Here is a tiny trained network, its code and every weight. The questions are about switching its units off for an input and a target symbol, where a switched-off unit gives its printed mean instead of its output.

import numpy as np


def w(rows, s, z=0):
    codes = np.array(rows[::2]) - 128.0
    scale = np.full(codes.shape[1], s)
    scale[-1] = z or s
    return codes * scale


def norm(h):
    return h / np.sqrt((h * h).mean(-1, keepdims=True) + 1e-5)


def softmax(a):
    e = np.exp(a - a.max(-1, keepdims=True))
    return e / e.sum(-1, keepdims=True)


def log_softmax(a):
    a = a - a.max(-1, keepdims=True)
    return a - np.log(np.exp(a).sum(-1, keepdims=True))


def net(x, mask):
    ids = ['αβδζηθλω'.index(c) for c in x.split()]
    T = len(ids)
    res = E[ids] + P[:T]
    u = 0
    for l in range(2):
        r = norm(res)
        for j in range(3):
            rows = slice(2 * j, 2 * j + 2)
            q, k, v = (r @ M[l][rows].T for M in (Q, K, V))
            z = softmax(np.where(np.tri(T) > 0, q @ k.T / 2**0.5, -1e9)) @ v
            o = O[l][rows]
            res = res + np.where(mask[u + j], z, o[:, -1]) @ o[:, :-1]
        u += 3
    return log_softmax(norm(res)[-1] @ U[:, :-1].T + U[:, -1])


Q, K, V, O = {}, {}, {}, {}
E = w([
[189,159,65,135],'α',
[166,135,134,185],'β',
[101,84,31,82],'δ',
[159,136,128,133],'ζ',
[133,72,152,133],'η',
[102,168,243,6],'θ',
[132,75,156,133],'λ',
[132,82,153,127],'ω',
],0.021)
P = w([
[225,67,183,194],'0',
[195,122,175,125],'1',
[168,143,135,115],'2',
[137,136,129,122],'3',
[120,134,125,119],'4',
[64,93,156,137],'5',
[95,124,129,121],'6',
[25,72,136,137],'7',
[9,66,153,136],'8',
],0.011)
Q[0] = w([
[132,215,63,181],'L0H1',
[131,139,86,248],'L0H1',
[93,76,108,74],'L0H2',
[170,103,144,82],'L0H2',
[182,86,135,119],'L0H3',
[101,46,142,66],'L0H3',
],0.014)
K[0] = w([
[120,253,150,114],'L0H1',
[89,180,171,89],'L0H1',
[201,128,127,86],'L0H2',
[172,170,108,64],'L0H2',
[122,185,145,185],'L0H3',
[27,208,171,168],'L0H3',
],0.012)
V[0] = w([
[49,124,173,27],'L0H1',
[158,88,150,161],'L0H1',
[253,70,85,86],'L0H2',
[104,103,104,27],'L0H2',
[140,179,173,42],'L0H3',
[235,25,139,134],'L0H3',
],0.011)
O[0] = w([
[172,167,46,102,98],'L0H1',
[96,164,188,150,175],'L0H1',
[82,99,129,173,255],'L0H2',
[60,152,123,106,134],'L0H2',
[66,181,155,93,124],'L0H3',
[103,126,141,245,235],'L0H3',
],0.012,0.011)
Q[1] = w([
[72,62,189,178],'L1H1',
[162,167,110,79],'L1H1',
[132,84,36,107],'L1H2',
[129,44,167,163],'L1H2',
[44,184,33,114],'L1H3',
[3,81,80,99],'L1H3',
],0.012)
K[1] = w([
[104,87,203,70],'L1H1',
[145,48,87,162],'L1H1',
[180,83,104,79],'L1H2',
[184,119,20,184],'L1H2',
[173,62,7,175],'L1H3',
[134,164,99,186],'L1H3',
],0.015)
V[1] = w([
[97,116,98,240],'L1H1',
[118,85,130,161],'L1H1',
[106,217,157,31],'L1H2',
[100,118,254,123],'L1H2',
[203,196,117,100],'L1H3',
[173,158,74,226],'L1H3',
],0.012)
O[1] = w([
[198,78,232,56,219],'L1H1',
[175,115,222,154,172],'L1H1',
[113,29,254,192,10],'L1H2',
[105,246,248,80,161],'L1H2',
[83,46,62,182,34],'L1H3',
[41,96,194,218,200],'L1H3',
],0.0079,0.014)
U = w([
[129,69,218,251,196],'α',
[63,164,250,11,184],'β',
[146,34,158,1,236],'δ',
[120,118,158,107,3],'ζ',
[178,114,54,144,164],'η',
[123,117,146,103,16],'θ',
[126,126,149,95,2],'λ',
[55,238,52,189,98],'ω',
],0.0087,0.0066)

Each question gives the input, a string of symbols that net reads in full, and the target symbol t.
The units are the heads (2 rows each of Q, K, V and O). Each row of codes is followed by its name. A weight is (code - 128) times the scale printed after its matrix; where a second scale follows, it is the last column's (O and U).
mask holds one flag per head, layer by layer. A switched-off head (its flag False) gives its mean, the last column of its rows in O, instead of its output. The means were averaged over made-up inputs and are rounded, as every weight is.
A unit's drop is (log p(t) with every unit on - log p(t) with that unit switched off) / (log p(t) with every unit on - log p(t) with every unit switched off).
The circuit of an input: a set's keep is (log p(t) with only the set's units on - log p(t) with every unit switched off) / (log p(t) with every unit on - log p(t) with every unit switched off). Starting from all 6 units, units are removed one at a time, each time the one whose removal leaves the highest keep (on an exact tie, the one counted first), for as long as the keep stays at least 0.8.
circuit, biggest first: the units of the circuit, biggest drop first
unit that matters most: the unit with the biggest drop
heads that matter: for each layer, one digit per head in row order, 1 if its drop is at least 0.15 and else 0, layers parted by /
drop when u is switched off: that unit's drop, to one decimal
input θ δ δ ζ ζ δ, target ω: heads that matter => 000 / 100
input ζ λ δ ω ω β δ ζ ω, target δ: unit that matters most => L0H3
input α ω ω δ, target α: heads that matter => 011 / 100
input θ δ η δ δ δ β, target η: heads that matter => 101 / 101
input δ ω ω θ α ζ ζ λ, target ω: heads that matter => 001 / 100
input δ β δ ζ λ λ θ ζ, target ω: heads that matter => 000 / 100
input ω δ δ θ β ω, target ω: circuit, biggest first => L1H1, L0H3
input ζ θ δ δ δ ζ δ δ ω, target ω: heads that matter => 000 / 100
input α λ δ ζ δ λ δ, target δ: heads that matter => 101 / 110
input β ζ δ, target α: heads that matter => 011 / 000
input ζ θ δ δ ζ ω ζ ζ δ, target ω: heads that matter => 010 / 100
input δ θ δ α ζ η, target ω: heads that matter => 001 / 100
input ζ β ω ω δ ζ δ β δ, target δ: heads that matter => 001 / 110
input δ θ η δ ζ δ β, target η: unit that matters most => L0H3
input λ ω θ λ, target β: drop when L1H2 is switched off => 0.1
input θ λ ω δ β ζ β η, target η: drop when L1H2 is switched off => 0.3
input θ ζ ω η η, target ω: drop when L1H2 is switched off => -0.2
